Below are the code and all the weights of a small trained network. Each question names an input and a class and asks about switching units off, where a switched-off unit gives its printed mean instead of its output.

import numpy as np


def w(rows, s, z=0):
    codes = np.array(rows[::2]) - 128.0
    scale = np.full(codes.shape[1], s)
    scale[-1] = z or s
    return codes * scale


def norm(h):
    return h / np.sqrt((h * h).mean(-1, keepdims=True) + 1e-5)


def f(y):
    return y / 2 * (1 + np.tanh(0.7978845608 * (y + 0.044715 * y**3)))


def log_softmax(a):
    a = a - a.max(-1, keepdims=True)
    return a - np.log(np.exp(a).sum(-1, keepdims=True))


def net(x, mask):
    res = np.array(x, float).reshape(1, 8) / 4 @ E
    u = 0
    for l in range(2):
        y = f(norm(res) @ A[l][:, :-1].T + A[l][:, -1])
        res = res + np.where(mask[u : u + 14], y, B[l][:, -1]) @ B[l][:, :-1]
        u += 14
    return log_softmax(norm(res)[-1] @ U[:, :-1].T + U[:, -1])


A, B = {}, {}
E = w([
[138,114,147,117,120,138,126,104,116],'x0',
[147,99,169,105,124,147,130,87,104],'x1',
[106,165,93,86,91,27,255,64,163],'x2',
[43,86,122,151,149,37,30,80,112],'x3',
[127,122,115,116,110,144,122,108,113],'x4',
[148,108,171,122,138,129,136,115,124],'x5',
[112,154,105,201,228,139,132,15,100],'x6',
[232,17,67,181,78,78,134,103,103],'x7',
],0.0056)
A[0] = w([
[254,175,78,173,120,77,112,153,52,128],'0.n1',
[89,188,150,87,127,166,107,116,146,107],'0.n2',
[76,144,139,145,214,145,147,111,138,161],'0.n3',
[159,210,129,137,226,123,121,142,104,76],'0.n4',
[136,150,139,151,96,98,118,35,70,95],'0.n5',
[144,157,81,221,209,126,200,159,69,204],'0.n6',
[176,161,158,175,142,126,44,145,126,41],'0.n7',
[120,108,150,220,200,146,128,40,181,3],'0.n8',
[134,88,157,50,111,75,106,230,85,86],'0.n9',
[183,129,124,131,136,191,136,138,175,123],'0.n10',
[127,136,168,74,52,105,115,161,159,165],'0.n11',
[108,96,139,102,132,102,124,45,141,166],'0.n12',
[90,169,168,161,148,169,137,201,82,50],'0.n13',
[91,117,158,168,126,110,73,137,79,106],'0.n14',
],0.0077,0.0015)
B[0] = w([
[107,152,255,138,90,122,137,124,108,225],'0.n1',
[122,133,167,157,78,96,122,150,108,197],'0.n2',
[97,124,148,137,92,128,136,132,134,218],'0.n3',
[119,134,131,156,107,154,119,150,119,194],'0.n4',
[107,129,158,158,135,142,185,184,125,191],'0.n5',
[125,108,118,87,108,155,124,96,104,240],'0.n6',
[193,137,102,121,161,103,97,124,142,181],'0.n7',
[100,75,98,110,101,190,135,119,92,230],'0.n8',
[106,81,71,175,127,173,123,119,170,254],'0.n9',
[139,196,101,68,139,99,140,146,103,185],'0.n10',
[73,143,134,134,158,185,141,77,133,242],'0.n11',
[123,162,74,85,105,90,68,135,173,200],'0.n12',
[144,142,148,133,106,118,133,110,122,190],'0.n13',
[154,140,116,70,118,91,96,154,167,194],'0.n14',
],0.009,0.0037)
A[1] = w([
[226,104,99,232,98,81,147,92,97,72],'1.n1',
[70,156,96,129,158,59,240,58,131,112],'1.n2',
[75,176,111,86,89,99,159,155,160,250],'1.n3',
[69,58,106,75,159,126,126,194,139,158],'1.n4',
[203,207,121,145,172,199,215,147,80,69],'1.n5',
[105,115,117,166,189,72,84,106,138,89],'1.n6',
[84,80,116,135,151,158,142,126,124,200],'1.n7',
[47,82,115,105,184,55,60,96,145,71],'1.n8',
[82,125,111,180,164,166,118,77,31,62],'1.n9',
[96,92,228,107,44,142,88,161,75,188],'1.n10',
[114,85,145,142,139,163,147,218,194,177],'1.n11',
[134,212,168,133,130,152,116,97,170,217],'1.n12',
[193,1,105,183,74,55,166,154,48,121],'1.n13',
[190,185,101,164,196,194,32,158,78,164],'1.n14',
],0.008,0.002)
B[1] = w([
[85,194,125,184,146,124,100,135,92,160],'1.n1',
[215,110,97,125,194,158,80,123,239,244],'1.n2',
[198,91,171,188,145,130,86,91,106,250],'1.n3',
[142,94,104,152,95,184,235,128,74,179],'1.n4',
[68,58,68,81,97,54,100,230,56,218],'1.n5',
[113,123,158,88,101,110,181,192,81,153],'1.n6',
[110,147,104,167,85,223,147,125,152,174],'1.n7',
[185,139,138,28,111,98,185,210,43,224],'1.n8',
[61,77,117,159,37,161,208,92,137,170],'1.n9',
[126,161,114,168,167,90,110,98,167,255],'1.n10',
[41,92,90,129,84,144,170,53,116,182],'1.n11',
[104,130,153,145,154,82,101,135,72,187],'1.n12',
[77,199,164,151,165,158,97,125,116,221],'1.n13',
[255,120,116,126,179,107,185,49,246,215],'1.n14',
],0.0075,0.0056)
U = w([
[216,112,107,113,180,126,123,86,249,248],'0',
[27,65,88,138,26,219,177,70,153,181],'1',
[121,95,122,40,58,63,137,236,51,21],'2',
[40,223,204,212,136,106,72,108,124,121],'3',
],0.012,0.0012)

Each question gives the input, the list of numbers given to net, and the class t.
The units are the neurons (one row each of A and B). Each row of codes is followed by its name. A weight is (code - 128) times the scale printed after its matrix; where a second scale follows, it is the last column's (A, B and U).
mask holds one flag per neuron, layer by layer. A switched-off neuron (its flag False) gives its mean, the last column of its row in B, instead of its output. The means were averaged over made-up inputs and are rounded, as every weight is.
A unit's drop is (log p(t) with every unit on - log p(t) with that unit switched off) / (log p(t) with every unit on - log p(t) with every unit switched off).
The circuit of an input: a set's keep is (log p(t) with only the set's units on - log p(t) with every unit switched off) / (log p(t) with every unit on - log p(t) with every unit switched off). Starting from the 12 units with the biggest drops (on a tie, the unit counted first), units are removed one at a time, each time the one whose removal leaves the highest keep (on an exact tie, the one counted first), for as long as the keep stays at least 0.8.
units of the circuit, in order: the units of the circuit, biggest drop first
unit that matters most: the unit with the biggest drop
k most important neurons: the k neurons with the biggest drops, biggest first
top k neurons in layer l: the k neurons of layer l with the biggest drops, biggest first
input [-2,-4,-7,3,-3,8,8,0], class 1: unit that matters most -> 0.n8
input [-1,-5,7,-6,-1,-8,-6,-8], class 3: units of the circuit, in order -> 1.n8; 1.n12; 1.n3
input [-2,1,-4,-7,1,8,7,8], class 3: top 2 neurons in layer 1 -> 1.n13; 1.n1
input [2,0,-3,7,5,6,3,7], class 2: 3 most important neurons -> 1.n8; 0.n12; 0.n14
input [-6,-6,-1,5,-5,-7,-8,-8], class 1: top 3 neurons in layer 1 -> 1.n11; 1.n4; 1.n13
input [8,7,-1,-7,-1,6,6,8], class 3: top 2 neurons in layer 0 -> 0.n1; 0.n11
input [8,-2,2,4,-4,-8,2,1], class 2: 2 most important neurons -> 0.n12; 1.n8
input [2,7,-6,-7,-4,-1,-4,8], class 3: 2 most important neurons -> 0.n1; 1.n13
input [2,5,6,-2,1,8,3,-5], class 0: 2 most important neurons -> 1.n2; 0.n1
input [-2,0,4,4,2,-1,-1,-1], class 0: 3 most important neurons -> 1.n2; 1.n5; 1.n3
input [-7,7,7,-3,4,3,7,-6], class 0: 3 most important neurons -> 1.n2; 0.n12; 0.n11
input [-6,-5,0,5,-4,7,8,7], class 1: top 2 neurons in layer 0 -> 0.n8; 0.n6
input [3,-4,1,3,3,-2,-7,6], class 1: top 2 neurons in layer 0 -> 0.n9; 0.n11
input [8,-4,-6,-3,-1,-3,-4,-1], class 0: units of the circuit, in order -> 1.n14
input [-5,-6,6,5,2,4,-3,5], class 0: 2 most important neurons -> 1.n2; 1.n5
input [-4,-8,0,-4,-8,-1,-7,-7], class 1: top 3 neurons in layer 0 -> 0.n9; 0.n1; 0.n12
input [6,1,-2,3,-8,3,4,4], class 1: top 2 neurons in layer 1 -> 1.n9; 1.n4
input [-1,6,8,-4,3,7,2,-6], class 0: 2 most important neurons -> 1.n2; 0.n1
input [-3,-2,-6,-8,-7,6,-1,-5], class 2: 2 most important neurons -> 1.n5; 1.n2
input [-4,0,-2,-7,5,-4,-2,-3], class 2: units of the circuit, in order -> 1.n5
